Below is a small trained network, with its code and all its weights. Each question gives an input and a class and asks what happens when units are switched off, that is, made to give their printed mean instead of their output.

import numpy as np


def w(rows, s, z=0):
    codes = np.array(rows[::2]) - 128.0
    scale = np.full(codes.shape[1], s)
    scale[-1] = z or s
    return codes * scale


def norm(h):
    return h / np.sqrt((h * h).mean(-1, keepdims=True) + 1e-5)


def f(y):
    return np.maximum(y, 0)


def log_softmax(a):
    a = a - a.max(-1, keepdims=True)
    return a - np.log(np.exp(a).sum(-1, keepdims=True))


def net(x, mask):
    res = np.array(x, float).reshape(1, 6) / 4 @ E
    u = 0
    for l in range(2):
        y = f(norm(res) @ A[l][:, :-1].T + A[l][:, -1])
        res = res + np.where(mask[u : u + 7], y, B[l][:, -1]) @ B[l][:, :-1]
        u += 7
    return log_softmax(norm(res)[-1] @ U[:, :-1].T + U[:, -1])


A, B = {}, {}
E = w([
[68,136,63,88,116,147,135,158],'x0',
[70,86,157,60,71,188,132,112],'x1',
[105,143,146,66,228,93,109,99],'x2',
[118,133,73,156,94,147,20,173],'x3',
[109,2,170,224,196,146,129,99],'x4',
[246,111,196,80,121,133,114,169],'x5',
],0.0062)
A[0] = w([
[135,86,167,74,115,159,2,171,3],'0.n0',
[134,199,85,161,127,126,135,139,101],'0.n1',
[223,128,172,90,51,134,175,134,33],'0.n2',
[198,145,186,124,167,164,108,92,101],'0.n3',
[151,246,141,239,178,165,123,102,30],'0.n4',
[96,150,77,94,40,169,130,157,163],'0.n5',
[86,166,173,59,64,149,176,104,36],'0.n6',
],0.0079,0.0034)
B[0] = w([
[210,8,60,99,114,142,30,68,187],'0.n0',
[112,157,61,145,67,108,82,173,183],'0.n1',
[148,135,209,188,8,215,145,217,203],'0.n2',
[126,182,178,136,170,110,121,177,196],'0.n3',
[103,66,147,87,73,11,140,80,186],'0.n4',
[153,164,158,96,254,89,158,130,253],'0.n5',
[68,160,112,54,86,145,188,40,188],'0.n6',
],0.0088,0.0054)
A[1] = w([
[161,117,196,175,203,71,55,142,113],'1.n0',
[2,16,116,251,188,184,188,114,2],'1.n1',
[164,26,92,121,138,185,40,127,33],'1.n2',
[102,98,99,211,93,61,141,71,152],'1.n3',
[123,119,109,31,129,169,204,64,65],'1.n4',
[172,129,163,68,102,101,126,102,231],'1.n5',
[116,116,106,100,180,89,105,82,197],'1.n6',
],0.0091,0.0023)
B[1] = w([
[104,160,146,58,166,102,119,71,245],'1.n0',
[234,125,51,184,246,235,254,77,253],'1.n1',
[101,71,97,121,101,191,36,107,233],'1.n2',
[101,39,96,157,96,104,172,136,222],'1.n3',
[56,136,135,127,72,130,113,38,224],'1.n4',
[85,95,122,195,192,133,115,166,229],'1.n5',
[206,135,166,151,80,160,140,185,238],'1.n6',
],0.012,0.0058)
U = w([
[37,180,142,81,78,159,183,69,118],'0',
[171,76,95,176,194,186,224,87,190],'1',
[168,146,212,162,71,181,168,229,170],'2',
[120,88,80,173,90,17,164,168,50],'3',
[162,138,200,106,208,61,120,131,134],'4',
[143,214,69,94,121,100,98,220,9],'5',
[150,60,124,101,136,175,10,130,221],'6',
],0.012,0.0015)

Each question gives the input, the list of numbers given to net, and the class t.
The units are the neurons (one row each of A and B). Each row of codes is followed by its name. A weight is (code - 128) times the scale printed after its matrix; where a second scale follows, it is the last column's (A, B and U).
mask holds one flag per neuron, layer by layer. A switched-off neuron (its flag False) gives its mean, the last column of its row in B, instead of its output. The means were averaged over made-up inputs and are rounded, as every weight is.
A unit's drop is (log p(t) with every unit on - log p(t) with that unit switched off) / (log p(t) with every unit on - log p(t) with every unit switched off).
The circuit of an input: a set's keep is (log p(t) with only the set's units on - log p(t) with every unit switched off) / (log p(t) with every unit on - log p(t) with every unit switched off). Starting from the 12 units with the biggest drops (on a tie, the unit counted first), units are removed one at a time, each time the one whose removal leaves the highest keep (on an exact tie, the one counted first), for as long as the keep stays at least 0.8.
circuit, biggest first: the units of the circuit, biggest drop first
most important unit: the unit with the biggest drop
k most important neurons: the k neurons with the biggest drops, biggest first
k most important neurons of layer l: the k neurons of layer l with the biggest drops, biggest first
drop of u: that unit's drop, to one decimal
input [3,-6,-2,2,4,5], class 6: 4 most important neurons => 0.n5, 1.n1, 1.n2, 0.n6
input [-6,-1,6,7,7,3], class 6: most important unit => 1.n2
input [-8,-6,1,-8,-4,-3], class 3: 2 most important neurons of layer 0 => 0.n4, 0.n5
input [7,-3,-8,3,0,4], class 5: 3 most important neurons => 1.n1, 0.n5, 1.n6
input [6,-5,-8,-7,-1,-1], class 3: 2 most important neurons of layer 0 => 0.n1, 0.n3
input [8,-2,-2,-2,0,4], class 2: 2 most important neurons of layer 1 => 1.n1, 1.n0
input [-5,-8,4,8,3,-1], class 3: circuit, biggest first => 0.n4, 1.n3
input [-6,-3,3,5,-6,-7], class 3: circuit, biggest first => 0.n4, 1.n3
input [3,1,-6,1,0,6], class 2: 2 most important neurons of layer 0 => 0.n2, 0.n5
input [4,0,7,1,3,7], class 6: 2 most important neurons => 0.n0, 1.n2
input [-7,-6,-2,7,1,7], class 6: 3 most important neurons => 0.n0, 0.n5, 1.n2
input [6,-2,-4,1,-4,0], class 5: 2 most important neurons => 1.n1, 0.n1
input [-2,2,7,-6,-6,4], class 0: 2 most important neurons => 0.n6, 1.n4
input [-6,1,8,-7,-7,-2], class 0: circuit, biggest first => 1.n4
input [-7,-3,-1,-7,-7,-2], class 2: 2 most important neurons => 0.n2, 1.n0
input [-5,7,6,-4,0,2], class 0: 2 most important neurons of layer 1 => 1.n4, 1.n1
input [5,1,8,-7,1,-2], class 0: 2 most important neurons => 1.n4, 0.n6
input [-4,-4,0,-8,3,4], class 4: 2 most important neurons => 1.n1, 1.n0
input [-5,-6,-1,4,3,2], class 4: 2 most important neurons => 1.n0, 0.n3
input [3,4,-1,-2,-3,8], class 2: circuit, biggest first => 0.n2
input [-4,-7,1,4,1,0], class 3: 3 most important neurons => 0.n4, 1.n3, 0.n5
input [7,4,7,-8,2,1], class 0: 2 most important neurons => 1.n4, 0.n6
input [-7,-8,-5,5,-2,3], class 3: 2 most important neurons => 0.n4, 0.n5
input [-1,-4,1,1,-7,-2], class 5: 2 most important neurons of layer 0 => 0.n1, 0.n5
input [-5,0,5,1,-6,-1], class 5: 2 most important neurons of layer 1 => 1.n1, 1.n0
input [-8,-5,0,0,-6,-3], class 3: drop of 0.n4 => 0.1
input [6,0,5,-3,-5,4], class 0: circuit, biggest first => 1.n4
input [6,7,-3,5,0,-8], class 1: drop of 0.n3 => 0.0
input [-7,8,-7,0,0,4], class 2: drop of 1.n1 => 0.1
